Below are the code and all the weights of a small trained network. Each question names an input and a class and asks about switching units off, where a switched-off unit gives its printed mean instead of its output.

import numpy as np


def w(rows, s, z=0):
    codes = np.array(rows[::2]) - 128.0
    scale = np.full(codes.shape[1], s)
    scale[-1] = z or s
    return codes * scale


def f(y):
    return y / 2 * (1 + np.tanh(0.7978845608 * (y + 0.044715 * y**3)))


def log_softmax(a):
    a = a - a.max(-1, keepdims=True)
    return a - np.log(np.exp(a).sum(-1, keepdims=True))


def net(x, mask):
    res = np.array(x, float).reshape(1, 6) / 4 @ E
    y = f(res @ A[0][:, :-1].T + A[0][:, -1])
    res = res + np.where(mask, y, B[0][:, -1]) @ B[0][:, :-1]
    return log_softmax(res[-1] @ U[:, :-1].T + U[:, -1])


A, B = {}, {}
E = w([
[179,1,227,124,125,124,135,153,56,126,157],'x0',
[98,129,65,237,151,152,64,117,210,66,131],'x1',
[191,154,96,49,118,31,143,123,125,185,102],'x2',
[223,174,121,135,178,104,4,68,178,64,126],'x3',
[105,228,92,102,169,127,88,95,108,127,71],'x4',
[89,116,69,99,79,76,198,177,186,162,183],'x5',
],0.0088)
A[0] = w([
[185,139,128,8,93,16,175,142,89,145,100,152],'N0',
[172,36,193,166,96,138,110,181,182,81,135,127],'N1',
[162,131,199,124,137,202,82,56,33,99,76,140],'N2',
[167,118,201,123,154,166,94,150,51,122,78,179],'N3',
[173,117,210,127,158,143,108,118,73,118,116,189],'N4',
[159,144,145,56,107,61,141,143,97,160,134,157],'N5',
[137,140,119,84,78,102,126,104,102,133,125,5],'N6',
[109,87,125,139,97,178,174,196,99,120,148,192],'N7',
[81,111,122,118,75,201,160,119,96,146,138,78],'N8',
[94,46,139,113,150,160,115,159,111,139,127,244],'N9',
[54,103,175,109,99,182,227,197,71,171,137,152],'N10',
[124,1,141,134,105,98,98,187,155,118,193,136],'N11',
[160,135,180,138,173,137,84,157,65,92,153,42],'N12',
],0.0085,0.0025)
B[0] = w([
[174,156,83,7,172,27,117,138,137,254,211,254],'N0',
[150,67,125,147,72,235,195,47,200,134,168,205],'N1',
[123,124,187,92,203,154,73,45,80,72,37,218],'N2',
[145,93,196,106,157,145,72,108,61,149,99,199],'N3',
[168,45,193,141,158,148,125,116,113,149,59,195],'N4',
[154,101,117,117,162,67,60,142,107,247,121,208],'N5',
[162,85,65,83,126,112,92,157,130,106,142,146],'N6',
[88,103,120,188,110,92,201,135,90,63,109,198],'N7',
[102,120,128,106,66,86,98,167,135,52,67,170],'N8',
[131,78,145,154,93,77,159,153,106,94,152,183],'N9',
[17,145,137,97,98,57,177,199,59,102,82,253],'N10',
[182,89,106,154,81,144,209,143,166,135,183,213],'N11',
[156,122,157,99,156,196,98,137,129,125,134,167],'N12',
],0.0074,0.012)
U = w([
[101,254,31,138,158,168,60,110,218,83,91,252],'0',
[172,141,117,52,153,96,130,154,108,207,148,131],'1',
[174,100,144,167,107,192,168,130,155,109,180,69],'2',
[160,119,198,105,165,190,93,96,85,109,77,116],'3',
[65,126,143,116,103,115,169,218,67,112,104,76],'4',
],0.011,0.0027)

Each question gives the input, the list of numbers given to net, and the class t.
The units are the neurons (one row each of A and B). Each row of codes is followed by its name. A weight is (code - 128) times the scale printed after its matrix; where a second scale follows, it is the last column's (A, B and U).
mask holds one flag per neuron, in row order. A switched-off neuron (its flag False) gives its mean, the last column of its row in B, instead of its output. The means were averaged over made-up inputs and are rounded, as every weight is.
A unit's drop is (log p(t) with every unit on - log p(t) with that unit switched off) / (log p(t) with every unit on - log p(t) with every unit switched off).
The circuit of an input: a set's keep is (log p(t) with only the set's units on - log p(t) with every unit switched off) / (log p(t) with every unit on - log p(t) with every unit switched off). Starting from the 12 units with the biggest drops (on a tie, the unit counted first), units are removed one at a time, each time the one whose removal leaves the highest keep (on an exact tie, the one counted first), for as long as the keep stays at least 0.8.
units of the circuit, in order: the units of the circuit, biggest drop first
top k neurons: the k neurons with the biggest drops, biggest first
drop when u is switched off: that unit's drop, to one decimal
input [0,-1,5,3,6,-5], class 3: units of the circuit, in order : (N2)
input [3,-1,-2,6,0,3], class 2: units of the circuit, in order : (N2 N0 N10)
input [-1,0,0,2,-3,-1], class 2: units of the circuit, in order : (N0 N2 N10)
input [4,-4,4,4,-7,-5], class 3: top 3 neurons : (N2 N4 N3)
input [-1,4,4,-3,-1,-2], class 0: top 2 neurons : (N10 N0)
input [-3,-4,-5,2,7,0], class 0: top 2 neurons : (N4 N3)
input [4,-8,-6,3,-7,1], class 2: top 2 neurons : (N1 N11)
input [1,-7,-3,1,-4,7], class 4: top 3 neurons : (N10 N7 N8)
input [-7,-5,1,8,2,-5], class 3: drop when N2 is switched off : 0.7
input [-6,3,-3,3,-6,6], class 0: drop when N8 is switched off : -0.1
input [7,-4,-8,3,-4,5], class 2: drop when N5 is switched off : 0.0
